(in the rows, 128 means zero)
Each row of numbers stands for one element and depends on some of the facts below. Use the named rows to name the rest.

Some facts about the elements:
Q_100 {φ=Q_9}
Q_104 {φ=Q_283}
Q_122 {φ=Q_820, Σ=Q_769}
Q_131 {φ=Q_711}
Q_132 {φ=Q_45, Σ=Q_701}
Q_147 {φ=Q_9, Σ=Q_956}
Q_150 {φ=Q_202}
Q_151 {φ=Q_45, Σ=Q_95}
Q_166 {φ=Q_581, Σ=Q_547}
Q_202 {Σ=Q_131}
Q_217 {φ=Q_862}
Q_221 {φ=Q_202, Σ=Q_557}
Q_233 {φ=Q_216, Σ=Q_724}
Q_24 {φ=Q_114, Σ=Q_68}
Q_252 {φ=Q_711, Σ=Q_298}
Q_283 {Σ=Q_24}
Q_287 {φ=Q_834}
Q_298 {φ=Q_852, Σ=Q_671}
Q_30 {φ=Q_45, Σ=Q_354}
Q_31 {φ=Q_9, Σ=Q_965}
Q_318 {φ=Q_711, Σ=Q_685}
Q_337 {φ=Q_581, Σ=Q_558}
Q_345 {φ=Q_283}
Q_349 {φ=Q_581, Σ=Q_202}
Q_354 {φ=Q_711, Σ=Q_679}
Q_360 {φ=Q_45, Σ=Q_578}
Q_382 {φ=Q_114, Σ=Q_847}
Q_39 {φ=Q_862, Σ=Q_787}
Q_396 {φ=Q_216, Σ=Q_221}
Q_403 {φ=Q_581, Σ=Q_925}
Q_414 {φ=Q_834, Σ=Q_283}
Q_416 {φ=Q_820}
Q_465 {φ=Q_216, Σ=Q_656}
Q_501 {φ=Q_820, Σ=Q_834}
Q_502 {φ=Q_352}
Q_527 {φ=Q_9}
Q_541 {φ=Q_45, Σ=Q_96}
Q_547 {φ=Q_711, Σ=Q_852}
Q_557 {φ=Q_283, Σ=Q_100}
Q_558 {φ=Q_45, Σ=Q_541}
Q_567 {φ=Q_581}
Q_578 {φ=Q_711, Σ=Q_31}
Q_581 {Σ=Q_891}
Q_601 {φ=Q_202}
Q_62 {φ=Q_45}
Q_637 {φ=Q_581}
Q_656 {φ=Q_283, Σ=Q_403}
Q_671 {φ=Q_820, Σ=Q_233}
Q_679 {φ=Q_711, Σ=Q_567}
Q_68 {φ=Q_862, Σ=Q_150}
Q_685 {φ=Q_820, Σ=Q_814}
Q_700 {φ=Q_202, Σ=Q_862}
Q_701 {φ=Q_581}
Q_724 {φ=Q_216, Σ=Q_922}
Q_73 {φ=Q_834, Σ=Q_833}
Q_737 {φ=Q_862, Σ=Q_62}
Q_756 {φ=Q_852}
Q_765 {φ=Q_711}
Q_769 {φ=Q_711, Σ=Q_337}
Q_776 {φ=Q_805}
Q_787 {φ=Q_216, Σ=Q_147}
Q_797 {φ=Q_805, Σ=Q_349}
Q_814 {φ=Q_114, Σ=Q_122}
Q_816 {φ=Q_805, Σ=Q_83}
Q_823 {φ=Q_216, Σ=Q_501}
Q_829 {φ=Q_352, Σ=Q_9}
Q_83 {φ=Q_820, Σ=Q_870}
Q_833 {φ=Q_956, Σ=Q_104}
Q_834 {Σ=Q_816}
Q_847 {φ=Q_993, Σ=Q_414}
Q_852 {Σ=Q_465}
Q_862 {Σ=Q_166}
Q_870 {φ=Q_352, Σ=Q_581}
Q_88 {φ=Q_45}
Q_889 {φ=Q_283}
Q_891 {φ=Q_711, Σ=Q_700}
Q_9 {Σ=Q_151}
Q_906 {φ=Q_216}
Q_922 {φ=Q_834, Σ=Q_737}
Q_923 {φ=Q_114}
Q_925 {φ=Q_9, Σ=Q_889}
Q_937 {φ=Q_114, Σ=Q_217}
Q_95 {φ=Q_216, Σ=Q_396}
Q_956 {Σ=Q_962}
Q_96 {φ=Q_862, Σ=Q_360}
Q_962 {φ=Q_9}
Q_965 {φ=Q_820}
Q_993 {Σ=Q_823}
Q_995 {φ=Q_862}

Some rows with their names:
[125 104 169 115  90 141 128 148 121 127 152  97 139 105 148 112 173 136
  79 137 147 144 140 148 131 142 140 133 168 111 112 139 184]: Q_396
[137 111 159 112 124 137  86 142  95 137 164  81 108 100 147  96 186 133
  51 138 122 162 134 138 162 117 115 126 160  97 107 162 168]: Q_216
[133 100 159 116  86 123 112 127 115 135 150  99 138 121 136 107 179 135
  84 118 146 135 131 151 137 134 116 146 164 109 119 141 166]: Q_724
[130 112 172 105  83 113 117 142 104 144 146 103 143 122 139 106 180 130
  89 124 151 143 136 153 140 131 131 138 169 111 122 137 160]: Q_906
[148 167  96 152 113 114 155 163 123 109  98 164  87 119 132 105 106 143
 142 116 135 118 115 143  85 169  99 178 130 106 118  77 129]: Q_501
[138 161  90 158 171 160  97 158 131 126 123 122  66 121 145 111 120 128
 109 145 106 128 121 106 126 115  99 126 118 102 128 135 142]: Q_834
[128 155 114 147 107 138 115 150 134 119 113 130 119 135 131 120 128 136
 134 127 133 123 131 127 114 133 109 138 132 122 127 109 144]: Q_816
[148 159  67 114 176 112 153 137 128  93 134 157  59 103 151 100 111 143
 112 132 116 138 101 133 113 127 117 149 106 101 110  96  76]: Q_820
[108 116 148 124 177  91 160 106 105 200 151 138 198 120 183 154 113 108
 135 119 137 100 149 126 125 160 145 138 136 147 166 123  93]: Q_403
[115 130 101 119 109 152 119 135 142 112 129 122 137 136 121 118 145 132
 126 126 137 142 134 132 127  93 140  95 126 143 126 125 104]: Q_700
[127 134 107  94 187 181  96 129 138 120 134 116  25 143 123 142 111 125
 148 151 118 133 136 114 173 173 120 110 116 102 115 159 153]: Q_711
[146 135 108  82 116 135 115 176 111 124 130 163 116 117  56 154  78 111
 186 107 137 127 138 146 179 142 106 119 142 146 145 143 150]: Q_318
[123 109 144  91 117 138 120 126 174 126  77 138  87  94 111 155  77 120
 157 138 158 156 172 144 152 163 135 106 125 111 132 138 178]: Q_252
[123 116 123 126 124 122 131 111 147 122 105 132 128  89 131 136 113 128
 119 137 140 148 126 132 128 124 144 125 128 129 130 129 154]: Q_298
[125 130 131 134 127 127 129 125 130 126 136 127 131 136 124 125 129 126
 131 130 128 129 121 130 123 122 132 132 125 131 131 126 131]: Q_502
[131 137 104 158 104 116 125 122 143 126 130 136 158 171 102 155 158 152
 112 109  93 151 104 111 114 157 167 130 108 152 170 130 126]: Q_962
[135 129 172 141 106 127 124  92 107 154 118 134 144 139 131 126 121 109
 169 136 146 130 102 125 123  83 127 137  95 133 123 123 142]: Q_96
[ 78 127 110 145 154 152 156 157 147 154 147 123 165 106 192 130 111 121
 116 144 130  95 155 141 101 141 137 120 147 122 141  96 121]: Q_349
[130 139 108 140 175 146 109 128 135 123 139 120  98 122 143 124 122 126
 106 139 104 141 116 107 139  95 120 111 102 122 128 147 115]: Q_114
[126 123 160 162  90 118 115 100 168 129  86 112 125 181 140 142 156 155
 113 113 101 156 129 106 101 161 151 115  92 125 162 134 124]: Q_31
[126 156 130 145 133 131 141 137 105 143 141 146 157 153 120 135 149 133
 139 132 116 135 131 115 114 136 164 119 127 145 134 111 136]: Q_104

Name these rows:
No name comes twice in this set of rows, the named rows included.
[145 131 115  88 121 141 112 132 124 124 119 156 104 145  78 151 106 119
 170 118 142 125 136 136 158 160 119 139 139 135 134 142 147] => Q_769
[143 132  96 109 123 105 165 124 146 104 101 161 106  90 140 116 100 135
 130 120 150 141 119 148 104 131 131 152 123 116 110  90 110] => Q_671
[132 144 129 127 123 108 153  78 133 124  87 138  90 162 159 104 155 152
 124 129 142 138 110 130  76 169 140 161 114 106 105  80  98] => Q_965
[136 128 117 153  97 120 124 137 161 109 119 130 146 146 111 152 142 145
 119 113 100 146 120 118 121 140 147 123 101 145 169 135 128] => Q_527
[137 135 127 155  95 110 128 151 146 123 114 135 158 163 101 151 136 145
 127 110  95 151 129 118 115 148 154 106  98 146 172 127 135] => Q_147
[121 126 103 121 192 138 119 124 124 130 150 118 107 117 150 127 128 124
 106 142 103 138 121 108 152  96 142  93 105 126 122 152  93] => Q_852
[129 122 168 108 126 144 124  87 148 152  78 124  74 177 131 136 126 139
 154 142 150 137 151 124 127 191 129 113 121 107 126 128 150] => Q_578
[138 164  82 129 105 125 152 151 137  98 103 163  94 128 130 104 120 144
 139 116 137 130 116 141  93 138 117 151 132 116 112  73 104] => Q_83
[147 113 156 149 140  63 148 107 139 129 145 136 177 133 128 182 129 136
 119 109  87 144 108 114 135 165 174 139  91 145 176 150 130] => Q_925
[132  96 197  92 101  98 130 122 102 150 162 105 172 118 137 119 175 126
  95 124 146 148 140 144 152 139 143 134 155 126 118 145 156] => Q_465
[144 112 163 133 168  77 159  83 104 153 160 141 178 130 145 160 137 115
 122 121 111 122  99 118 136 148 167 161 111 143 139 144 130] => Q_889
[135 146 189 139 102 123 138 138 109 152 128 149 156 118 110 128  98  98
 191 130 152 125 120 137 134  75 128 111 101 145 130 108 136] => Q_39

The same elements again, as new rows of numbers:
Named rows:
[ 85 135  68 152 157 130 129 171  96  92 160 150 183 111 143 211 116 109
 163 173 118 187 152 100 127 183 209 106 150 154 155]: Q_403
[117 100 103 140 163 148 151 112 143 167 152 134 141  96  86 137 103 135
 116 110 110 138 136 109 116 160 108 115 141 110 113]: Q_414
[120 121 126 121 172 130 122 133 169 121 124 143 139 114 119 135  97 124
 103 132  90 120 134 143 102 152 144 127 116 141 119]: Q_797
[122 144 171 158 145 149  81 154  86 122  73 139 137  50  85 112 129  99
 141  80  98 191 123 173 145 150 121 176 108 117 130]: Q_96
[114 121 119 132 161 137 127 126 148 138 123 138 141 116 119 126 104 128
 118 127 106 135 133 148 111 146 134 118 132 133 126]: Q_502
[143 142 131 166 149 177 125 115 129  81 175 168  95 106 174 150  60 166
  88  87 106 170 131 219 106 105 146  78 178 115 120]: Q_787
[108  83 114 121 179 148 137 101 172 124 141 105 172 130 125  78 108 136
 121 149 130 135 125 159 105 140 107 123 110 137 116]: Q_114
[110  65  98 130 180 158 163  87 165 153 170 103 171 112  93  90 107 144
 118 129 133 137 128 119 110 156  80 117 119 112 100]: Q_283
[ 67  91  84 102 132  91 150 148  70 157  88 126  43 134 123 123 118 103
 133 115  61 178  86 138  69 160 137  75 136 145 127]: Q_83
[ 73 161 171 155 192 123 140 103 233 154 107 121  91 143  94 141  79 100
  89 117 144 101 170 125 100 171 225 136 128 110 129]: Q_679
[ 99  77  71 103 140 100 137 142 101 159 100 138  60 137 110 132 104  88
 125  93  57 171 110 133  68 117 145 101 131 139 153]: Q_416
[113 193 119 114  70 147 148 156 195 208 123 171 172 126 116 175 157 164
 108 115 150  72 112 152  83 108 131 124 126 146 150]: Q_151
[ 98 105 101 134 164 135 139 114 145 141  99 135 147 109 101 116 114 132
 113 133  96 108 137 163 137 108 152 108 157 150 140]: Q_298
[ 52 145 147 167 184 128 154  86 213 174  83 111 100 138  77 117  94 109
  97 119 150  87 173 146 134 134 228 115 167 121 146]: Q_252
[112 131 118 149 142 161  98 111 171 175 132 139 142 133 124 121 134 131
 131 145  98 136 145 154  93 133 114 123 121 157 139]: Q_557
[107  79  79 117 136  86 133 169  84 163  87 120  65 119 110 122 104  74
 131  98  81 189 115 149  70  92 137  99 112  94 171]: Q_122
[ 73 160 174 182 175 118 137 125 195 176  93  94  95 125  93 121  84  88
 109 118 188 134 174 146 111 142 206 123 122  54 153]: Q_769
[111 135 119 151 139 158  99 117 167 174 131 143 135 131 123 127 134 129
 128 140  97 136 145 153  94 134 122 120 126 154 140]: Q_829
[ 96 137  79 146 160 122  98 176 119 103 169 160 193 119 130 174 127 105
 130 145  87 174 176 100 132 172 201  87 138 139 152]: Q_701
[123 175 128  82 104 117 174 175 193 151 116 171 174 107 113 182 121 159
  81 104 144  56 100 140  93 128 155 130 116 131 128]: Q_30
[ 90 128 124 133 155 136 151 125 117 129 112 126 125 113 134 139 108 140
 140 158 124 147 105 151 109 182 131 112 140 144 108]: Q_700

Name these rows:
No name comes twice in this set of rows, the named rows included.
[ 82 111 145 132 161 166 134 103 108  97 101 114 147  88 114  99 128 138
 157 134 124 172  87 166 126 193 110 164 117 171  94] => Q_862
[101 138  89 162 154 108  94 205 100 112 153 138 197  98 129 160 129  87
 137 149 113 197 181 117 135 147 193  83 118  89 170] => Q_337
[ 67 160 163 167 180 132 143  96 213 172 106 114  91 144  94 132  85 104
 104 115 162 112 168 130 108 165 213 126 144 100 135] => Q_765
[ 62 112  92 135 165 129 135 144 114  95 162 111 190 127 148 118 136 134
 144 184 125 175 131 127 122 202 157  79 123 147 113] => Q_581
[ 76 100 130 121 168 136 147 108 139 123 131  96 153 129 138  66 125 152
 122 164 130 138 104 162 108 187 102  91 114 139  88] => Q_834
[ 82 137 135 130 152 127 138 131 119 136 113 126 122 113 133 116 120 142
 122 147 109 141 111 152 114 191 126  91 136 137  98] => Q_816
[115  95 118 157 172 171 144  99 162  91 173 126 129  95 148 117  89 165
  90 141 113 141 127 201  96 107 121  94 125 130 108] => Q_216
[125  98 118 113 170 155 128  97 162 111 149 116 175 165 152  65  91 136
 128 108 150 161 123 171 111 143 115 114 140 126 121] => Q_956
[192 144 142 145 181 100  97 163 129 200  70 146 132 109 131 152  59 112
 134 181  98 110 157 142 128 140  79 104 153  72 142] => Q_31
[103 160 101  95  96 123 192 156 172 171  91 160 184 103  94 163 134 167
  93 108 151  43 103 162 128  85 162 113 158 143 151] => Q_62
[182 157 131 152 164 134  73 127 167 231  88 171 124 141 137 165  91 128
 141 189  64  94 167 134 108 148  73 110 165 134 142] => Q_100
[ 96 147 143 176 149 157 138 129 112  94 158 152  71  68 158 154  94 180
  78 138  81 147 116 209 103 142 135  53 152 125  87] => Q_823

The same elements again, as new rows of numbers:
Named rows:
[122 120 134 116 116 129 109 114 119 124 112 115 135 121 113  98 118 118
 139 126 150 128 116 126 115 107]: Q_829
[ 82 118 129 177 177 101 189 104 112 124 215 133 209 112 112  95 120 134
 225 126 135 124  89 131 114 106]: Q_9
[ 75 120 120 173 166 105 172 159 115 120 129 114 188 126 204 100 126 118
 177 132 124 124 142 118 121 140]: Q_147
[101 124 161 127 142 143 108 163 120 150 111 111 101 158 110  97 118 118
 115 127 121 137  88 124 118 198]: Q_701
[110 133 161 129 117 154 109 154 119 127 109 108 102 134 128  99 120 115
 117 123 122 126  85 126 125 191]: Q_403
[172 158 156 153 108 108 134 101 141 165 107 164 105 119 116 169 149 118
 118 131 179 124 240 130 140 152]: Q_541
[172 157 157 153 109 107 134 101 141 165 108 164 107 119 116 169 148 118
 117 130 179 121 241 129 139 152]: Q_558
[126 121 126 137 114 145 109 111 119 121 112 124 124 117 142 117 130 123
 110 126 120 123  90 125 119 111]: Q_700
[ 91 122 118 127 120 134 109 126 120 121 110 115 149 136 110 118 120 118
 108 129 120 127 160 129 180 133]: Q_847
[ 85 121 119 132 123 136 109 128 119 120 112 115 156 139 111 114 121 118
 107 129 120 127 160 129 187 134]: Q_414
[ 84 121 120 136 118 132 109 132 121 123 111 115 154 140 111 106 121 117
 107 129 121 125 151 130 174 128]: Q_382
[196 115 115 117 112 163 236 128 121 132 111 110 107 134 106 180 151 122
 125 124 141 123 170 118 116 114]: Q_769
[184 118 117 123 110 172 164 120 118 120 108 109 132 121 109 189 168 118
 134 121 120 123 100 116 116 104]: Q_547
[137 152 126 118 126 104 133 108 118 118 169 138 170 109 106 142 125 139
 136 121 117 123  86 131 118 114]: Q_852
[114 122 119 118 115 114 110 128 121 123 112 115 113 120 120 116 119 118
 128 130 121 125 123 125 118 127]: Q_833
[102 120 117 124 116 113 110 135 120 123 112 115 119 125 135 107 119 117
 123 131 121 125 116 125 119 124]: Q_104
[162 149 118 110 225 123 105 103 171 119 252 166 135 107 107 114 137 155
 146 121 118 124 117 127 156 121]: Q_820
[167 121 118 112 161 194 108 104 194 123 179 136 107 111 160 111 147 118
 116 127 124 124 163 125 192 145]: Q_685
[114 121 119 119 117 120 111 131 121 123 111 117 119 124 128 110 119 119
 119 130 123 125 121 125 120 124]: Q_287
[ 84 123 147 129 140 135 109 159 121 159 111 110  99 148 110  99 115 115
 136 128 121 143  89 124 117 197]: Q_567
[113 120 134 118 116 129 110 118 120 123 111 114 144 124 122  96 118 119
 138 128 159 129 107 126 116 107]: Q_557

Rows to name:
No name comes twice in this set of rows, the named rows included.
[114 125 174 140 116 166 107 145 118 123 109 111 103 138 119 100 122 118
 109 124 120 124  84 127 119 184] => Q_166
[155 167 188 139 107 108 104 100 120 146 106 155 114 125 111 104 125 118
 153 127 189 126 221 127 118 107] => Q_151
[120 121 139 117 115 130 109 114 119 123 111 114 140 121 117  97 119 118
 142 128 159 128 110 126 114 106] => Q_221
[172 117 115 118 114 152 176 135 118 122 107 109 111 143 106 175 142 119
 138 125 121 125 157 116 113 107] => Q_765

